Here is a tiny trained network, its code and every weight. The questions are about switching its units off for an input and a class, where a switched-off unit gives its printed mean instead of its output.

import numpy as np


def w(rows, s, z=0):
    codes = np.array(rows[::2]) - 128.0
    scale = np.full(codes.shape[1], s)
    scale[-1] = z or s
    return codes * scale


def norm(h):
    return h / np.sqrt((h * h).mean(-1, keepdims=True) + 1e-5)


def f(y):
    return np.maximum(y, 0)


def log_softmax(a):
    a = a - a.max(-1, keepdims=True)
    return a - np.log(np.exp(a).sum(-1, keepdims=True))


def net(x, mask):
    res = np.array(x, float).reshape(1, 2) / 4 @ E
    u = 0
    for l in range(3):
        y = f(norm(res) @ A[l][:, :-1].T + A[l][:, -1])
        res = res + np.where(mask[u : u + 9], y, B[l][:, -1]) @ B[l][:, :-1]
        u += 9
    return log_softmax(norm(res)[-1] @ U[:, :-1].T + U[:, -1])


A, B = {}, {}
E = w([
[127,29,137,55,139,16],'x0',
[108,107,100,251,86,99],'x1',
],0.0028)
A[0] = w([
[115,68,56,220,156,75,70],'0.n0',
[158,114,162,74,223,163,55],'0.n1',
[126,135,183,141,53,151,71],'0.n2',
[64,122,74,221,98,215,186],'0.n3',
[169,169,141,197,9,160,231],'0.n4',
[93,122,162,174,97,120,232],'0.n5',
[116,129,110,216,113,69,10],'0.n6',
[164,162,164,32,149,79,15],'0.n7',
[182,66,251,54,229,79,228],'0.n8',
],0.0031,0.0013)
B[0] = w([
[131,165,197,108,56,174,197],'0.n0',
[133,114,183,121,32,105,179],'0.n1',
[198,114,141,134,148,137,142],'0.n2',
[165,175,119,45,191,83,240],'0.n3',
[171,61,123,77,175,65,233],'0.n4',
[152,165,107,30,127,178,187],'0.n5',
[98,133,181,97,40,80,177],'0.n6',
[113,186,197,175,97,135,182],'0.n7',
[140,188,96,253,157,157,252],'0.n8',
],0.0033)
A[1] = w([
[46,129,170,252,48,112,11],'1.n0',
[84,88,130,153,117,64,103],'1.n1',
[79,29,182,123,195,42,133],'1.n2',
[189,128,126,147,120,222,113],'1.n3',
[56,201,197,117,144,163,255],'1.n4',
[174,158,112,83,154,72,116],'1.n5',
[136,100,82,155,102,20,113],'1.n6',
[172,135,154,49,92,128,119],'1.n7',
[117,150,90,233,87,151,201],'1.n8',
],0.0037,0.00085)
B[1] = w([
[10,64,189,100,126,199,204],'1.n0',
[148,206,89,39,181,147,192],'1.n1',
[198,208,80,241,131,139,228],'1.n2',
[149,107,39,170,85,42,212],'1.n3',
[133,59,76,178,106,54,253],'1.n4',
[96,91,151,150,92,155,234],'1.n5',
[247,223,90,180,227,186,232],'1.n6',
[67,80,104,166,96,121,238],'1.n7',
[91,46,214,4,144,130,195],'1.n8',
],0.0028,0.0024)
A[2] = w([
[126,158,99,151,197,133,83],'2.n0',
[125,145,117,155,74,109,166],'2.n1',
[169,138,194,169,127,92,21],'2.n2',
[122,100,137,39,146,168,177],'2.n3',
[148,182,157,162,90,77,67],'2.n4',
[137,157,111,183,204,171,73],'2.n5',
[140,111,158,135,137,75,5],'2.n6',
[137,170,130,82,138,82,207],'2.n7',
[105,2,82,168,108,101,231],'2.n8',
],0.0051,0.0015)
B[2] = w([
[152,118,91,236,154,20,189],'2.n0',
[88,92,117,88,148,157,214],'2.n1',
[111,169,53,68,103,182,210],'2.n2',
[35,17,201,140,34,123,156],'2.n3',
[116,153,71,83,94,222,252],'2.n4',
[154,71,106,150,215,48,206],'2.n5',
[134,179,4,134,82,252,152],'2.n6',
[54,95,183,191,168,150,225],'2.n7',
[91,106,232,111,173,117,167],'2.n8',
],0.003,0.0033)
U = w([
[89,158,73,87,85,226,164],'0',
[201,164,66,209,233,86,165],'1',
[60,35,247,117,118,104,175],'2',
[177,143,178,92,103,48,17],'3',
[186,135,181,92,107,59,17],'4',
[168,147,182,112,103,54,19],'5',
[190,124,172,95,99,57,1],'6',
],0.013,0.0097)

Each question gives the input, the list of numbers given to net, and the class t.
The units are the neurons (one row each of A and B). Each row of codes is followed by its name. A weight is (code - 128) times the scale printed after its matrix; where a second scale follows, it is the last column's (A, B and U).
mask holds one flag per neuron, layer by layer. A switched-off neuron (its flag False) gives its mean, the last column of its row in B, instead of its output. The means were averaged over made-up inputs and are rounded, as every weight is.
A unit's drop is (log p(t) with every unit on - log p(t) with that unit switched off) / (log p(t) with every unit on - log p(t) with every unit switched off).
The circuit of an input: a set's keep is (log p(t) with only the set's units on - log p(t) with every unit switched off) / (log p(t) with every unit on - log p(t) with every unit switched off). Starting from the 12 units with the biggest drops (on a tie, the unit counted first), units are removed one at a time, each time the one whose removal leaves the highest keep (on an exact tie, the one counted first), for as long as the keep stays at least 0.8.
units of the circuit, in order: the units of the circuit, biggest drop first
most important unit: the unit with the biggest drop
top k neurons: the k neurons with the biggest drops, biggest first
top k neurons in layer l: the k neurons of layer l with the biggest drops, biggest first
drop of u: that unit's drop, to one decimal
input [-3,1], class 2: top 2 neurons -> (0.n8, 0.n4)
input [2,-8], class 0: top 2 neurons -> (0.n8, 0.n7)
input [-7,8], class 0: units of the circuit, in order -> (0.n8, 1.n8, 0.n5)
input [0,-3], class 2: most important unit -> 0.n3
input [-4,-1], class 1: top 3 neurons in layer 1 -> (1.n8, 1.n0, 1.n3)
input [1,3], class 2: top 2 neurons -> (0.n0, 0.n5)
input [-2,7], class 0: top 3 neurons in layer 0 -> (0.n0, 0.n6, 0.n3)
input [8,7], class 1: top 2 neurons -> (1.n6, 1.n2)
input [-4,8], class 0: top 2 neurons -> (0.n0, 0.n3)
input [-1,5], class 0: top 2 neurons in layer 0 -> (0.n0, 0.n5)
input [8,8], class 0: top 3 neurons in layer 1 -> (1.n6, 1.n2, 1.n1)
input [2,0], class 2: top 3 neurons in layer 0 -> (0.n3, 0.n4, 0.n8)
input [3,3], class 2: top 3 neurons -> (0.n4, 0.n0, 0.n3)
input [2,-4], class 0: most important unit -> 0.n8
input [-1,6], class 0: top 4 neurons -> (0.n0, 0.n3, 0.n6, 0.n5)
input [2,-5], class 0: top 2 neurons -> (0.n8, 0.n1)
input [3,2], class 2: top 4 neurons -> (0.n3, 0.n4, 0.n0, 1.n0)
input [-4,0], class 1: top 3 neurons -> (1.n8, 1.n0, 0.n6)
input [-4,6], class 0: top 3 neurons -> (0.n3, 0.n0, 0.n6)
input [0,4], class 0: top 3 neurons in layer 0 -> (0.n0, 0.n6, 0.n4)
input [-2,0], class 2: top neuron in layer 0 -> (0.n8)
input [-2,3], class 2: drop of 0.n5 -> 1.4
input [4,1], class 1: drop of 1.n6 -> 0.3
input [8,5], class 1: drop of 1.n6 -> 1.4
